array([ -1.2, -53.3,  52.2, -47.2]) -> -47.2
array([ 48.0, -55.8,  -8.1,  45.6,  67.0]) -> 67.0
array([ 33.2,  -6.9, -42.9,  -6.5,  -8.0,  -5.5, -53.6]) -> -53.6
array([-15.8, -67.4,  25.3,  51.9]) -> 51.9
array([-43.4,  21.3,  15.7, -54.9,  29.9,  23.8, -49.5]) -> -49.5
array([  1.7, -66.4, -51.8,  56.1, -13.5,  31.7]) -> 31.7
array([ 35.9, -44.9,  20.6,  39.6,  66.2,  34.4]) -> 34.4
array([-36.2,  33.3,  62.7, -33.9]) -> -33.9
array([-49.6,  60.7, -17.5,   5.5,  -7.0]) -> -7.0
---
[228  87 134 181  82   8 115] yields 115
[613 214 333 567 775] yields 775
[1 0 1 7] yields 7
[-29  34  32  15] yields 15
[-913 -802  -67  950 -108  274] yields 274
[ 70 853 910 974 581] yields 581
---
[[ -7.1  18.1 -21.0  38.1 -59.2   8.0  -6.1]
 [-16.6  -7.7  -6.7   3.7 -53.0  14.6  16.9]] | -7.7

[[  9.3  55.7  30.2  29.2 -47.6  48.3   0.5]
 [ 40.0 -32.4  37.9  60.4  49.5 -29.3  39.7]
 [ 29.0  36.7  41.1   5.6   4.9 -53.4 -50.5]] | -32.4

[[-12.3  10.5  21.2   8.8   0.0]
 [ -5.4 -28.1  41.2  41.9 -55.0]] | -28.1

[[-33.7 -10.6   4.0  22.1]
 [ 10.0  56.8 -22.9 -22.3]] | 56.8

[[ 25.3  48.9 -14.6  25.3  28.6]
 [ 54.3  59.1 -31.9  54.3  19.0]] | 59.1

[[ 47.9   6.9  27.0  55.6   0.7 -11.6 -21.4]
 [ 51.4  -2.5  18.7  63.2   4.3 -21.1 -25.1]] | -2.5

[[-37.7  65.5  13.9 -15.5]
 [ 52.8 -54.5  45.6  41.9]
 [-45.3  -1.8 -34.3 -27.4]] | -54.5

[[-29.7 -18.0 -23.9  57.6   4.3  -6.0 -37.1]
 [-38.0 -50.3 -51.0  57.2  -9.9 -34.3  -7.2]] | -50.3

[[ -1.4  12.2  -6.0  19.7 -19.2   1.4]
 [ -0.7  18.5  -7.5 -17.2  63.6   3.5]] | 18.5
---
19  30  67  22  42
35  71  16  42  15
35  88   3  51   1
| 42

23  17  27  53  15  45
42  53  82  60  75  85
| 75

6712  8101  6323  4679  5502
2945  8026  5260  6364  1633
| 6364

 -2   11   24   -7  -22  -18
  6  -47   14   -7  -22  -18
  6  -15   24   -7   32  -18
| -22

-34  -28  -42  -44
-19  -28    7   31
-30  -28  -15    2
| 7

-104   610   312   710  -347
 866   310   574   -75  -481
  -2   414  -494    86  -809
| -75

 251  -198   -76    -1   637   876
 -43  -701  -629   580   319   681
| 319

83  24  31  77  39
32  38  39  29  34
| 29

118  112  192  182  138
234  168  125  241    9
 30   84  186   83  187
| 241

 19  -25   20  -15  -20  -31   12
-45   37  -16   16  -10   18   -1
| 18
---
[-39.9  33.9 -18.2   2.0  12.6  17.9  56.6] => 56.6
[-52.2   5.1  14.9  20.7 -36.0   2.1 -15.5] => -15.5
[37.4 53.8 18.5 -9.6 22.5 16.0] => 16.0
[ 14.4 -59.0  41.8  10.1] => 10.1
[  3.5 -37.5  -6.0  -2.2 -52.7  16.8  54.1] => 54.1
[-55.8   5.7  43.4  50.2 -45.5] => -45.5
[ 49.4 -48.0 -41.7 -10.8 -49.4 -25.6  44.1] => 44.1
[ 37.4 -56.0  58.8 -60.1] => -60.1
---
[ 21.5  34.5 -21.1 -25.3   1.6  35.9 -53.0] -25.3, 35.9

[[ 13.6  12.6  21.4  11.1 -35.9  11.6  51.8]
 [-50.2 -23.2 -30.9  18.1 -28.4   6.2  13.4]
 [ -4.6   8.9  14.2  30.9   9.8  32.3  22.0]] 18.1, 51.8

[-42.7  17.6 -29.5  47.1 -23.8  54.1 -44.7] 47.1, 54.1

[[ 40.5 -20.4  41.4  28.4  56.8]
 [-14.2 -62.5  -6.2  15.8  35.2]
 [-21.6 -67.0 -12.3  15.7  29.0]] -6.2, 56.8

[-26.0   7.9 -54.0  50.2  45.8  31.1 -37.5] 50.2, 50.2

[14.0 55.7 23.5 25.2 14.7] 23.5, 55.7

[ 18.6   2.1 -32.9 -47.9  36.9 -14.9  66.1] -47.9, 66.1

[  3.3 -29.6  -2.3 -59.9  21.8  -6.4  30.1] -59.9, 30.1
---
45.8	56.5	-50.3	53.6 | 45.8

-12.1	-57.2	-1.2	-36.9
58.8	22.3	-27.5	30.6
| -12.1

-46.3	-34.3	-44.7	21.1	52.7	-26.4 | -46.3

-1.2	-56.8	-38.2	-37.0	-31.1
1.8	-54.3	-37.2	-39.1	-29.2
| -1.2

-49.8	15.7	-11.0	-2.7 | -49.8

34.6	-54.8	-45.2	-55.8 | 34.6
---
-13.3  -39.8   67.0   22.6   52.3 >> 52.3, -13.3

-12.8  -43.8  -55.8   10.2 >> 10.2, -12.8

  1.0    7.8   -6.3  -63.2  -25.5    2.5 >> 2.5, 1.0

 51.2  -35.4   17.3   48.9   20.5  -15.6 >> -15.6, 51.2

 28.1   33.8   32.3   31.6
-53.4  -25.2  -14.6  -12.9
  4.1  -32.5  -51.7  -58.5
>> 31.6, 4.1

 12.5  -17.6  -15.9    3.2  -42.4
 -2.3   12.5  -17.6  -15.9    3.2
-29.9    8.2   50.5  -38.6   22.3
>> -42.4, -29.9

  5.5  -28.6   -8.7  -42.7
 49.2   22.8  -26.0   28.3
>> -42.7, 49.2
---
-0.127,0.123,0.027,0.070,-0.026 gives 0.070

0.4,0.4,0.2,1.1,-2.0,1.7,0.7
-1.6,2.0,0.7,1.0,0.1,1.0,1.3
-0.9,0.1,2.4,-0.4,1.7,0.8,0.0
gives 0.8

42.9,91.5,-95.8,-173.7 gives -95.8

-0.08,1.83,0.62,-1.36,-0.74 gives -1.36

-1.83,4.52,0.72,11.00,-14.47 gives 11.00

0.06,-0.06,-0.04,0.08,-0.01,-0.19
0.02,-0.04,0.16,0.01,0.17,0.18
-0.01,0.08,-0.05,0.13,0.08,0.03
gives 0.08

-4.8,13.8,-9.4,9.3,6.5,-14.5 gives 6.5

-133.15,-105.91,-66.94,66.52,53.84,149.04 gives 53.84
